Below are the code and all the weights of a small trained network. Each question names an input and a class and asks about switching units off, where a switched-off unit gives its printed mean instead of its output.

import numpy as np


def w(rows, s, z=0):
    codes = np.array(rows[::2]) - 128.0
    scale = np.full(codes.shape[1], s)
    scale[-1] = z or s
    return codes * scale


def f(y):
    return np.maximum(y, 0)


def log_softmax(a):
    a = a - a.max(-1, keepdims=True)
    return a - np.log(np.exp(a).sum(-1, keepdims=True))


def net(x, mask):
    res = np.array(x, float).reshape(1, 6) / 4 @ E
    y = f(res @ A[0][:, :-1].T + A[0][:, -1])
    res = res + np.where(mask, y, B[0][:, -1]) @ B[0][:, :-1]
    return log_softmax(res[-1] @ U[:, :-1].T + U[:, -1])


A, B = {}, {}
E = w([
[63,79,208,31,115,194,84,156],'x0',
[199,36,136,156,192,110,58,160],'x1',
[119,122,127,129,131,126,124,120],'x2',
[183,80,196,144,20,106,144,70],'x3',
[104,174,152,139,86,57,15,164],'x4',
[198,177,163,1,183,72,138,91],'x5',
],0.0071)
A[0] = w([
[144,103,157,128,95,116,115,63,74],'neuron 0',
[111,148,131,84,97,152,132,167,185],'neuron 1',
[105,167,135,117,105,83,52,114,94],'neuron 2',
[181,84,64,107,166,175,203,108,104],'neuron 3',
[120,186,109,137,119,94,49,171,91],'neuron 4',
[224,201,61,216,132,48,158,132,102],'neuron 5',
[159,86,133,147,30,97,159,84,94],'neuron 6',
[154,117,121,111,129,152,183,80,138],'neuron 7',
[164,92,125,70,159,184,197,76,116],'neuron 8',
[110,174,132,127,42,87,102,165,123],'neuron 9',
[174,135,60,190,143,46,161,127,92],'neuron 10',
[113,161,81,180,134,63,148,88,156],'neuron 11',
[137,124,160,143,113,42,67,172,114],'neuron 12',
[198,78,129,105,168,69,95,165,123],'neuron 13',
[174,100,173,147,39,101,124,97,81],'neuron 14',
[131,118,95,173,197,90,127,66,142],'neuron 15',
[140,106,113,129,126,214,162,123,106],'neuron 16',
[205,60,155,116,192,78,92,159,112],'neuron 17',
[130,122,126,124,91,95,130,116,7],'neuron 18',
[134,165,133,65,114,25,73,139,129],'neuron 19',
[115,152,143,181,86,137,83,178,124],'neuron 20',
[66,93,54,217,68,152,105,176,87],'neuron 21',
[57,81,226,55,157,192,73,188,95],'neuron 22',
[84,160,97,114,194,128,104,149,80],'neuron 23',
[176,128,137,172,71,95,137,80,124],'neuron 24',
[172,89,109,124,148,202,182,121,91],'neuron 25',
[140,141,103,129,133,107,141,104,217],'neuron 26',
[147,33,134,221,167,160,67,160,118],'neuron 27',
[75,227,93,105,91,136,113,102,108],'neuron 28',
[131,81,228,113,58,149,130,114,121],'neuron 29',
[145,86,93,148,209,141,45,134,110],'neuron 30',
[83,173,100,125,190,131,105,175,83],'neuron 31',
[44,227,108,105,78,141,198,107,108],'neuron 32',
[102,153,55,122,194,152,101,180,87],'neuron 33',
[212,182,164,2,184,46,124,83,97],'neuron 34',
[184,85,185,128,58,98,120,81,101],'neuron 35',
[190,175,97,42,167,73,121,100,104],'neuron 36',
[86,137,95,84,182,143,103,181,152],'neuron 37',
[79,187,75,160,207,161,138,153,100],'neuron 38',
],0.0088,0.016)
B[0] = w([
[193,116,85,139,197,125,172,161,134],'neuron 0',
[179,159,114,134,126,180,65,114,210],'neuron 1',
[70,81,123,181,164,74,146,50,150],'neuron 2',
[42,88,86,186,170,65,96,50,171],'neuron 3',
[88,67,80,175,174,81,133,43,154],'neuron 4',
[43,108,210,1,111,154,74,115,197],'neuron 5',
[185,117,145,109,202,76,192,172,159],'neuron 6',
[137,110,101,168,130,124,93,87,173],'neuron 7',
[66,99,75,180,152,59,83,74,181],'neuron 8',
[132,106,103,179,166,96,109,42,165],'neuron 9',
[86,82,234,24,128,127,114,104,167],'neuron 10',
[131,106,174,74,109,157,65,137,190],'neuron 11',
[101,75,80,155,152,81,111,55,167],'neuron 12',
[165,213,117,129,87,151,151,75,178],'neuron 13',
[209,76,97,96,218,101,198,192,152],'neuron 14',
[159,114,151,84,117,167,85,101,176],'neuron 15',
[82,97,167,157,134,72,97,74,151],'neuron 16',
[162,242,102,117,69,124,187,62,180],'neuron 17',
[113,150,162,174,145,100,155,81,128],'neuron 18',
[68,85,100,206,159,114,86,74,188],'neuron 19',
[79,74,171,183,157,130,116,106,161],'neuron 20',
[61,84,250,199,90,219,230,177,168],'neuron 21',
[82,97,217,15,108,139,96,110,193],'neuron 22',
[222,60,113,102,187,95,190,176,145],'neuron 23',
[194,135,138,93,155,108,125,178,168],'neuron 24',
[63,79,124,178,168,54,140,54,152],'neuron 25',
[218,121,70,181,152,190,28,152,249],'neuron 26',
[157,224,146,142,57,135,198,74,185],'neuron 27',
[195,204,116,113,115,138,195,39,166],'neuron 28',
[176,110,116,75,162,111,123,191,177],'neuron 29',
[174,181,83,115,97,100,178,72,167],'neuron 30',
[225,72,69,97,212,70,196,172,149],'neuron 31',
[185,202,131,105,82,75,211,25,190],'neuron 32',
[192,77,126,108,186,68,206,157,156],'neuron 33',
[60,99,228,216,62,196,201,204,212],'neuron 34',
[183,99,79,99,198,82,182,184,165],'neuron 35',
[121,59,211,179,93,173,207,204,184],'neuron 36',
[193,106,155,118,173,104,112,173,194],'neuron 37',
[195,88,147,133,190,83,162,188,166],'neuron 38',
],0.0085,0.012)
U = w([
[155,112,122,111,168,103,141,164,99],'0',
[91,111,153,170,99,158,168,153,109],'1',
[85,109,119,158,144,83,100,89,91],'2',
[146,186,126,111,85,111,163,87,78],'3',
[94,109,153,39,122,129,98,125,85],'4',
[141,126,126,139,134,140,103,127,216],'5',
[130,148,75,140,92,139,60,177,132],'6',
[4,233,19,89,131,97,134,242,4],'7',
],0.02,0.021)

Each question gives the input, the list of numbers given to net, and the class t.
The units are the neurons (one row each of A and B). Each row of codes is followed by its name. A weight is (code - 128) times the scale printed after its matrix; where a second scale follows, it is the last column's (A, B and U).
mask holds one flag per neuron, in row order. A switched-off neuron (its flag False) gives its mean, the last column of its row in B, instead of its output. The means were averaged over made-up inputs and are rounded, as every weight is.
A unit's drop is (log p(t) with every unit on - log p(t) with that unit switched off) / (log p(t) with every unit on - log p(t) with every unit switched off).
The circuit of an input: a set's keep is (log p(t) with only the set's units on - log p(t) with every unit switched off) / (log p(t) with every unit on - log p(t) with every unit switched off). Starting from the 12 units with the biggest drops (on a tie, the unit counted first), units are removed one at a time, each time the one whose removal leaves the highest keep (on an exact tie, the one counted first), for as long as the keep stays at least 0.8.
circuit, biggest first: the units of the circuit, biggest drop first
unit that matters most: the unit with the biggest drop
top k neurons: the k neurons with the biggest drops, biggest first
drop of u: that unit's drop, to one decimal
input [-4,-1,-7,0,7,-5], class 2: unit that matters most => neuron 34
input [-8,-4,5,-6,-2,4], class 4: top 2 neurons => [neuron 5; neuron 10]
input [-6,-5,5,-3,3,-4], class 4: circuit, biggest first => [neuron 5; neuron 11]
input [-4,-5,-4,0,-6,3], class 2: circuit, biggest first => [neuron 3; neuron 8]
input [-8,7,8,6,5,-7], class 4: circuit, biggest first => [neuron 5; neuron 10]
input [1,7,7,-4,2,3], class 3: circuit, biggest first => [neuron 17; neuron 30]
input [2,3,3,7,7,6], class 0: top 2 neurons => [neuron 35; neuron 14]
input [7,-4,-1,4,-4,-5], class 4: top 2 neurons => [neuron 22; neuron 34]
input [7,0,-1,-7,3,-6], class 0: circuit, biggest first => [neuron 31; neuron 33]
input [0,8,-5,-4,-6,-4], class 3: circuit, biggest first => [neuron 27; neuron 30]
input [4,0,1,5,3,3], class 0: circuit, biggest first => [neuron 35; neuron 29]
input [6,-8,-5,-4,0,6], class 3: top 2 neurons => [neuron 32; neuron 28]
input [-2,-5,-3,-7,7,3], class 0: top 3 neurons => [neuron 31; neuron 23; neuron 38]
input [0,-1,-3,-1,2,4], class 1: circuit, biggest first => [neuron 34; neuron 36]
input [5,2,-2,7,-6,5], class 0: circuit, biggest first => [neuron 35]
input [-8,6,-6,-7,7,0], class 4: top 4 neurons => [neuron 5; neuron 10; neuron 11; neuron 15]
input [8,-3,6,-3,7,-8], class 1: top 2 neurons => [neuron 21; neuron 5]
input [-7,0,-1,5,-6,-5], class 4: top 3 neurons => [neuron 5; neuron 10; neuron 11]
input [-5,1,-7,7,-7,5], class 0: top 2 neurons => [neuron 35; neuron 6]
input [1,-2,-2,0,6,5], class 2: circuit, biggest first => [neuron 19]
input [4,7,-1,3,5,-3], class 3: top 2 neurons => [neuron 27; neuron 17]
input [-5,7,7,6,-2,2], class 3: top 3 neurons => [neuron 17; neuron 13; neuron 27]
input [0,8,-1,0,-5,6], class 3: top 2 neurons => [neuron 17; neuron 13]
input [7,-8,5,-1,8,3], class 2: top 2 neurons => [neuron 19; neuron 2]
input [8,-1,2,2,6,-5], class 4: drop of neuron 22 => 2.4
input [8,3,-1,3,-3,-2], class 4: drop of neuron 6 => 0.0
